In the rows, 128 means zero.
Each row has a class, written as a number after it.
[ 91 124 130 156 116 116  95 144 102 155  94 162 162 130 126 152 161 130
 132 119  92 133 126  70 134 129 121 152 109 134  92 121  80 152 130 112
 142 105  93 157 130 102 112 158] => 0
[129  97 129 119 137 161 127 110 171 119 143 126 148 128 116 138 122 119
 124 128 120  53 102 142 132 127 128 128 131 116 122 120 107 101 128 132
 138 125 123 141 141 148 138 136] => 5
[125 108 149 161 130 148 111 124 154 162 130 122 140  97 141 140 102  97
  88 114  97  94 105 176 114 113 129 116 112  93 104 110 147 112 128 145
 184 165  72 110 167 149 149 154] => 9
[112 112 122 158 161  88 105 135 183 120 134 120 110 124 131 125 127 126
 145 143 134  86 112 157 141 116 117 123 122 125 138 102 124 117 115 147
 116 131 129 116 139 120 165 129] => 6
[124  82  91 165 148 145  56 120 161 151  96  95 137  93 126 157 119 120
 107 126 114 147 115 168 112 153 157 133 112 113 142 132  85  84 117 149
 118 114 117 129 120 121 158 148] => 2
[136 101 131 138 169 138 111 117 161 151 135 137 152 122 135 141 106 130
 102 122 139  92 105 161 145 116 115 123 106 126 133  96 106  73  92 126
 124 128 103 111 167 158 173 148] => 9
[127  90 123 163 152  71  93 142 165 121 117 111 112 155 155 111 132 130
 126 109 127 170 108 125 124 137  97  87 139 152 143  98 115  92 109 117
 141 146 117 122 147 126 154 120] => 11
[141 156 145 151 142 113  98 121 158 136  82 145 118 143 140 133 154 133
 131 128 143  99 102  82 152 150  89 164 107 145  97 133  82 162 113 100
 117 142 112 173 112 147 134 155] => 8
[159  97 110  98 146 153 126 106 136 149 136 107 147 136 112 146 112 130
 130 119 148  66  79 107 124 122 116 137 124 115 128 108 110  73 117 122
 140 117  88 156 136 121 137 131] => 11
[120  98 134 108 156 128 131 137 172 135 140 146 151 120 126 138 134 113
 131  89 103  99 121 154 146 127 122 116 112 117 135  99 131 108 139 122
 141 135  99 131 145 175 152 148] => 0
[131 165 149 118 139 136 131 124 120 155 117 152 156 134 118 151 144 116
 137 125 124 125 141 119 143 125 107 161 118 151  87 112  96 131 106 132
 126 117 108 175 124 127  98 152] => 8
[201  87 137 122 170 142 137 111 193 170 108 100 140 144 164  72 105  96
 101 124 122 107 144 204 140 113 133 111 114 136 138 108 153 119  55  94
  84 175  68 147 110 203 138 156] => 2
[142 142 142 121 132  82 122 125  67 149  92 106 111 115 122 147 135 135
 143 134  87 139 119  84 128 166 101 168 116 155  90 135  91 143 128 129
  75 107 120 164  89 128 115 145] => 10
[117 143 113 122  77 136 107 154 107 152  93 119 146 127 100 149 161 132
 157 120 114 103 106 119  97 141 146 143 101 149  97 152  81 134 121 120
 129  95  75 149  76  89 122 123] => 1
[ 84  93 152 106 132  84 119 126 152 141 124  87 132 138 105 117 123 130
 128 110  99 147 146 139 143 128 108 108 125 138 125 112 108  76 125 145
 146 132 124 120 124 166 143 124] => 0
[101  87 143 142 135  87 123 124 129 133 173 112 137 137 109 108 105 143
 129 125 118 139 106 154 135  95  98 109 115 131 125 150 151  66 161 134
 125 135 175 142 136 171 185 123] => 1
[177 124  87 154 152 111 140 109 210 139 154 126 121 121 121  93 120 124
 133 104 162  67  76 173 128 140 128  99 145 129 140 113 157  90  91 110
 106 122 122 136 133 189 117 131] => 11
[123 132 120  86  88 108 127 153  94 134 149 138 168 144 120  87 139 132
 133  88 134 151 129  72 142 133  91  82  85 153 142  65 144  84 136 130
 159 106 106  96 170 103 131 102] => 11
[145 143 149 137 126 153  82 126 162 145 155 130  79 144  70 160 148  93
 173  89 152 156  70 111 135 170 136 143  96 115 131 158  75  74 161 174
 136 126 114 139  69 143 114 163] => 7
[ 59 126 178 171  65 109 109 115  83 158 139 161 117  70 120 156 111 128
 108 116  42 121 101  70 208 111 116 113 118 131 100  99  84 113 133 142
  92 144 118 176 182  54  49 168] => 1
[141  93  76 122 129 112 139  92 163 155 123  92 122  89 117 127 115 126
 125 137 129 100 131 179 108 125 173 122 123 103 108 103  95 119 117 121
 107  81 154 133 103 178 128 118] => 2
[105 128 147 126 139 140 128 145 113 172 115 148 133 142 129 152 153 118
 144  97 114 136 126 122 139 129 112 155 122 161  99 124 116 151 133 116
 145 108 139 154 104 137 125 157] => 0
[159 112 118 108 114 108 117 127 167 143 125 122 119  95 127 141 101 129
 119  92  94  79 134 155 174 121 141 126 124 134 142  95  97 102 112  85
 126 121 119 125 129 189 141 137] => 4
[ 72 134 176  86 114 167 182 117 116 144 123 135  96 153 137 130 120 129
 133 154  90 156 167 104 162  73  95 162 103 121  67 105  86 115 108  93
 178 104 191 168 136 200 115 140] => 8
[127 108  91 180 137  75 109 124 118 188 134 145  99  90 120 159  73 145
 104 121 110 127 173  86 146 115 100 120 144 138 154 113 103 109 111 141
 168 111 182 152 136 171 150 151] => 3
[136 126 125 124 129 130  91 110 159 148 118 104 145  91 134 124 106 126
 128 119 129 112 147 133 124 133 127 109 129 108 136 121 152 115 129 149
 115 125 122 158 139 178 160 150] => 3
[125 138 147 111 145  48 122 131 141 160 129 105 117 132 107 128 116 151
 149  88 125 142 136 144 137 124  98 129 142 144 113 133 105 101 107 151
 118 121 153 143 124 186 163 145] => 8
[117 135 147 105 103 127 118 122 119 171 124 114 142 128 118 135 110 121
 134 116  79 103 114 133 121 163 136 134 109 154 109 138 102 126 139 108
 130 125 108 153 108 127 131 139] => 5
[ 92 183 129 181 137 125 122 130 140 169  97 138 110 148 155 136 160 113
 135 108 124 152 125 118 120 132 103 129 134 176  99 159  90 162 106 135
 123  96 147 149  98 124 151 166] => 9
[114 119 153 126 152 123 130 121 115 171 159  81 132 149 119 114 117 139
 121  94 181  87 105 144 132 104  83 101 110 174 116 122 150  88 122 146
 137 132 143 135 165 141 197 148] => 9
[127 125 151 148 137  55 101 124  96 131 132 106 135 137 106 140 122 124
 161 116 118 164 130 130 122 111 115 135 140 121 118 142 110 108 131 175
 125  88 143 126 133 122 118  88] => 6
[124 130 154  88  97 138 123 123 119 170 108 130 147 107 139 142 126 124
 129 148 108  73 110  93 166 125 101 143 133 141 133 125 108 157 150 123
 142 111 140 183 106 118  88 171] => 3
[134 138 148 118 135  85 127 124 157 129 139 113 127 144 137 133 112 124
 137 119 104 148 138 147 136 117 108 122 145 146 130 108 133  84 140 145
 148 105 168 113 132 139 122 119] => 4
[138  98 141 155 144  73 107 129 113 107  96  88 135 113 134 144 108 131
 141 135 126 173 132 110 127 113  83 144 129 116 122 121  80  86 124 149
 165 103 143 118 160 181 173 108] => 10
[121  87 161 116 125  96 106  99 133 160 124  90 107 130 127 135  67 136
 127 155  86 153 145 133 116 112 111 120 159 138 149 135 120  52 109 130
 148 115 150 160 101 191 126 120] => 3
[142  78 131 142 152  73 132 131 143 124 156 125 130 144  95 145  65 136
 110 105 119 102 177 123 139 123 101 116  98 111 122 120 111  83 179 146
 208 115 171 154 103 174 124  87] => 5
[112  67 160 113 131  84 135 121 115 140 147  99 122 161 122 132  79 155
 131 113  92 136 148 143 123 111 130 109 132 142 117 125 108  90 125 131
 122 111 147 135 128 146 143 100] => 5
[149  23 142 113 147 126 108 115 160 151 144 152 134 194 147 161 100 198
  91  75 137  48  51 111 103 103 128 158 124 124  83 141 144 121 153  88
  93 184 133 166  81 175 149 154] => 1
[ 98 110 142 121 124  96 111 130 137 139 128 116 128 139 117 119 104 141
 144 142 106 123 134 101 142 111 105 111 122 129 135 113 116  85 127 129
 152 132 155 141 122 158 164 128] => 3
[121 147 141 157 126  79 130 129 127 134 131 129 145 144 122 134  91 138
 104 132  95 127 118 126 137 101  81 128 135 136 117 123 114  67 118 133
 148 109 155 116 143 168 118 121] => 9
[104 121 124 122 141  78 117 127 115 148 128  73 121 149 125 124 104 133
 137 115 123 189 138 150 123 147 115 105 141 148 126 114 123  79 134 135
 117 126 167 126 124 116 127 114] => 2
[ 93 107 147 128 136  81 119 135  55 136 120 132 166 140 144 141  79 176
 123 153  84 112 154  81 129  98  73 150 164 125 104 105 178  92 119  90
  97 122 145 145 149 160 162 121] => 3
[129  93 150 115 158 153 132 127 163 129 137 113 127 141 140 147 125 110
 130 130 133  66  99 148 134 101 115 136 102 125 142 132 107 109 115 114
 154 133  93 164 161 149 131 142] => 6
[121 159 147  97  87 119 118 144  92 151 107 126 139 145 115 175 144 124
 135 119  89  86 104 101 168 131 124 164 136 161  73 106  74 128 142  75
 112 118 101 170  99 107  84 155] => 4
[147 138 143 101 102 124 139 157  66 174  94 163 143 129 144 167 131 149
 152 127  97 105 117  90 156 111 119 151 111 144 118 136  79 155 111 114
 156  98 104 150 121 113 148 144] => 10
[117  90 142  99 112 109  73 102 160 151  99 124 132 137 144 130 135 158
 119 107 122  81  94  98 145 151 143 121  92  77 116 115  91 128 108 106
 163 146  96 109 165 135 124  94] => 6
[118  97 125 115 141 130 129 123 145 142 146 143 102 147 124 131 140 130
 142 103 111 125 113 112 125 121 156  97  90 115 114  99 107 131 132 103
 131 143  96 147 163 148 164 141] => 0
[142 108 153 157 119  92 106 140  66 157 100 155 118 123 122 145 115 173
 133 147  91 107 120  84 147 118 131 156 104 136  95 140  94 125  84 126
  79 108  96 168 112 124 110 156] => 10
[135 139 132 128  87  94 122 128  88 150 110 118 102 140 136 133 150 126
 140 128 101 125 104  60 143 129  97 116 131 145 103 120 104 153 138 145
 108 109  98 152 125 113 145 148] => 10
[134 105 132  93 163 120 119 133 191 144 143 151 161 152 147 135 135 129
  95 145 145 106 106 179 180 131  85 104 130 137 136  94 132  68 126 109
 106 148 130 148 140 181 158 153] => 1
[ 99 103 153 112 131  72 138 137 139 120 143  97 145 134 124 116 101 134
 128 120 102 163 126 146 129 112  76 126 123 158 124 103 124  60 140 133
 116 128 169 122 132 166 137 125] => 1
[141  81 133 114 140  82 110 143 139 127 123  98 136 165 120 119 124 135
 133 105 125 153  83 118 138 120  93 123 133 131 131 112  98  78 133 136
 152 131 146 111 125 141 144 117] => 11
[137 105 134 106  98 153 119 135 104 136 114 110  90 130 144 145 145 147
 149  95  70  85 153 119 117  89 161 139 161 179 106 128 109 160  99  82
 110 116 134 184  90  94  99 152] => 4
[ 77  93 140 104 134  78 115 126 124 127 134  99 151 120  99 115 109 163
 134 101 119 134 126 122 139 131 119 108 109 111 122 138  97  55 142 120
 183 144 157 137 129 155 151 103] => 11
[114 153 180 104 131 124 145  98  95 142 107 171 167 100 138 134 134 159
 195 128  90  74 106  79 127  75 101 199 177 128  81 133 103 110  82 112
 134 106 196 169  97 175 130 153] => 10
[121  95 129 129 121  50 107 141 154 114 135  91 108 143 122 121 115 140
 135 116  74 132 119 145 132 123 124 111 144 126 131 127 121  91 145 127
 122 118 135 105 121 137 142 123] => 4
[ 79  88 123 164 151 116 129 119 201 141 165  86 147 108 103 110 119 114
 130  69 196 108 107 183 112 131 137  89  67 151  97  83 124  66 145 143
 167 128 126 137 140 181 166 123] => 11
[ 95 192 144 144 100 110 172 114 132 191 133  80 116 108 119  74 135 105
 172  74  96  83  77 122 116 179 116 158  68 183 110 194 172 190 152 138
  74  79 127 113  96  94 118 166] => 4
[ 99 111 121 125 137 117  96 119 131 178 142  89 106 159 110 142  92 132
 120 119 144 116 121 135 135 137 102 114 159 146 107  72 147  39 125 131
 144 161 144 136 104 114 148 137] => 2
[148 112 137 145 145 106  90 144 148 138 126 126 121 124 144 141 133 136
 136 111  64 115 121 139 149 123 118 108 110  94 137 140 138 116 109 128
  89 120  91 140 162 139 163 150] => 7
[170 131 116 125 112 139 104 110 176 142 139  96 109  74 136 129 101 126
 134 134 115  46  99 204 155  99 138 134 192 144 146 101 172 101 112 111
  79 121 145 121 133 169 183 159] => 4
[188 133 106 119 128 128  96 134 148 160 144 125 152 138 104 150 140 106
 105 114 128  69  79 178 126 119 131  94 150 109 123 119 144  72 137 124
 178 163 118 162 142 179 138 138] => 2
[134 134 178  75 100  63 112  94 129 121 116  81 164 146 129 109 134 102
 134 121 118 178 151  79 126 124  61 104  97 127 107  84  93  80 156 150
 170  72  96 153 164 168 107  82] => 8
[117  99 135 153 119  81 134 134 120 131 120 120 154 152 141 143  91 145
 125 122 139 144 126 116 162 110  67 138 164 136 131 133 130  98 146 162
 150 100 144 102 110 155 156 111] => 10
[124 112 145 135 102 112 127 128 106 147 111 136 146 126 140 128 141 144
 131 114 111  91 107  85 140 124 111 135 110 145 104 136 118 163 139 147
 125 121 108 147 108 108 126 147] => 10
[133  97 131 151 119 110  89  98 124 164 144 105 154 103 112 132 126 111
 135 122 123 103  84 161 117 109 146 120 124 132 145 144 101  94  91 125
 135 115  81 125 184 150 164 110] => 6
[117  86 165 120 122 117 147 118 107 177 108  86 101 154 129 129 104 130
 154 134  74 126 106 149 121  94 115 159 135 177 104 148 113 119  87 118
  58 120 109 141  54 125 174 131] => 1
[154  82 118 138 132 113 104 112 150 147 118 112 152 110 135 140  95 135
 107 113 100  71 108 127 124 115 101 143 136 108 111 107 141  78 104 131
 118 130  79 131 133 204 180 145] => 10
[ 93 136 145 130 122 136 115 129 136 160 105 154 149 141 146 135 129 137
 148 114 103 129 133  98 129 131 125 148 135 154 101 108 117 147 109 112
 119 138 149 147  91 131 114 153] => 3
[123 109 157  97 108 113 127 144 128 140 104 119 130 137 134 146 150 142
 143 139 114  91  77 118 114 115 112 143 119 140 113 143  97 147 149 142
 134 128 122 143  99  90 133 147] => 1
[163 135 115  53 105 159 131  76 181 137 143  88 207 167  98 101  90 106
 139 146 122  95  82  84 109 134 134 145  95  82 107  89  64  76 138 138
 134 149  73 118 164 125 134 137] => 5
[127 121 126 124 138 140 127 103 170 147 136  91 141 111 128 143 111 120
 146 116 104  31  79 132 143 114 114 142 118 117 134 128 129  96 131 124
 138 109 110 128 164 113 179 143] => 4
[111  85  91 117  93  98 102 106  80 127 125  63 167 115 111  71 107 162
 119 122 123 149 165  85 140 142  90 126 139 128 134 143 136  92 124 112
 131 122 140 117 136 146 147 104] => 10
[122 122 127 124 102 104 116 148 122 127 126  95 147 127 131 154 102 130
 112 103 120 125 105 121 125 146  84 141 134 115 147 128 157  84 164 159
 177  84 119  52 177 122 133 112] => 4
[118 126 129 125 123  68 107 114  89 169 142  98 134 116 110 121  96 140
 141 120  97 163 136 149 135 123 129  86 146 130 147 122 133  58 112 153
 121 111 152 123 151 114 147 104] => 2
[ 84 105  95 147 105  65  99 123 168 127 106  86  95 116 114 151  78 160
 110 114  97 119 159 106 154 114  98 129 163  96 109 125  55  85 124  80
 191 147 143 168 138 201 149 134] => 8
[125 113 128 126 145 143 108  93 159 130 121 124 140 112 141 136 123 166
 121 111 158  74 134 125 130  98 125 154 143 144 126 113 114 109  63 130
 103 112 181 138 157 172 119 127] => 6
[149  95 129 138 159 123 123 110 169 143 141 150 111 125 129 131 119 137
 113 141 117  99 119 160 141 118 124 105 125 141 145 113 119  75  78 116
 120 156 131 147 137 156 147 125] => 1
[113 116 151 116 119 115 129 131 101 140 116 123 142 139 132 140 149 133
 142 117  94 109  96  96 126 111  96 149 114 158 103 138 106 143 145 128
 100 122 138 159 107  98 147 140] => 1
[ 92  94 153 112 122  63 118 134 114 154 134 119 153 115 139 128 109 151
 131 124  85 131 132 143 114 106  89 116 140 153 123 103 143  76 125 126
 129 116 142 124 133 135 165 118] => 1
[170  78 126 170 181  68 126 125 127 168 176 205 136 194 123  61 179 152
 124  93 147 162  58  73 101 147  55 157  94 154 131 175 162 101 112 156
 161  83 252  83 117 223 114 149] => 10
[ 80 128 170 126 142 171 141 136 141 177  98 126 158 120 119 103 195 101
 166  81 141  91  58 101 120 151 106 168  90 151 110 174  90 136  82 168
 146 103  94 123 104  97 103 188] => 11
[ 95  95 148 113 171 112 147 136 142 113 126 147 157 146 116 144 123 148
 139 107 126 106 169 116 134  95  73 152 112 130 112 136 117  73 134 145
 173 104 192 146  69 174 155  99] => 1
[119  89 118 155 126 147  85 187 144  78 107 116 154 119 119 144 170 150
 114 120 136  66 150 147 154  90 119  97 130 107 127 164 141 141 142 160
 138  93 154 195 144 157 117 156] => 3
[123 137 142  94 135 119 132 128 105 166 129 158 171  98 120 149 118 135
 114 117 112  74 152 115 115 152 115 159 121 148  98 114 106 131 133 108
 146 128 133 164 116 162 122 164] => 5
[ 78 116 177  76 126 148 134 104  84 165 121 113 172 126 128 144 116 141
 151 113 104  88 126 107 108 162 141 146 100 129  92 150 102 135 142 112
 133 126  85 163 132  79 128 129] => 5
[ 76  60 162 137 112  87 141 122 104 134 148 125 118 120 136 109 104 142
 116 118 100 120 142 115 125  98  83 123 156 154 125 120 177 109 141 152
  92 137 124 114  85 123 148 134] => 1
[114 123 183 110 117  99 135 127  96 157 109 141 124 133 145 158 109 176
 156 124 106  78  88  96 139 116 113 151 128 133  92 128 122 124 126 134
 135 125 135 149 114 115 127 136] => 10
[104  83 149 141 137 143 131 122 101 125 147 124 106 140  89 146 135 115
 139 153  87 171  80 122 127 105 128 149 139 135 139 151  91  90 117 190
 106 114 191  97 124 144 136 142] => 3
[170 112 116 139 173 125 110 113 149 147 138 114 128 127 123 112 112 130
 117 108 144  94 123 154 147 119 120 111 108 117 129 117 124 106 100 126
 107 140 117 134 154 156 176 141] => 9
[ 98 112 144 141 136  79 137 149 133 140 125 139 147 114 129 146  91 141
 133 119  94 136 137 179 135 121 112 135 127 137 122 136 131  91 130 110
 128 137 134 123 100 164 159 112] => 1
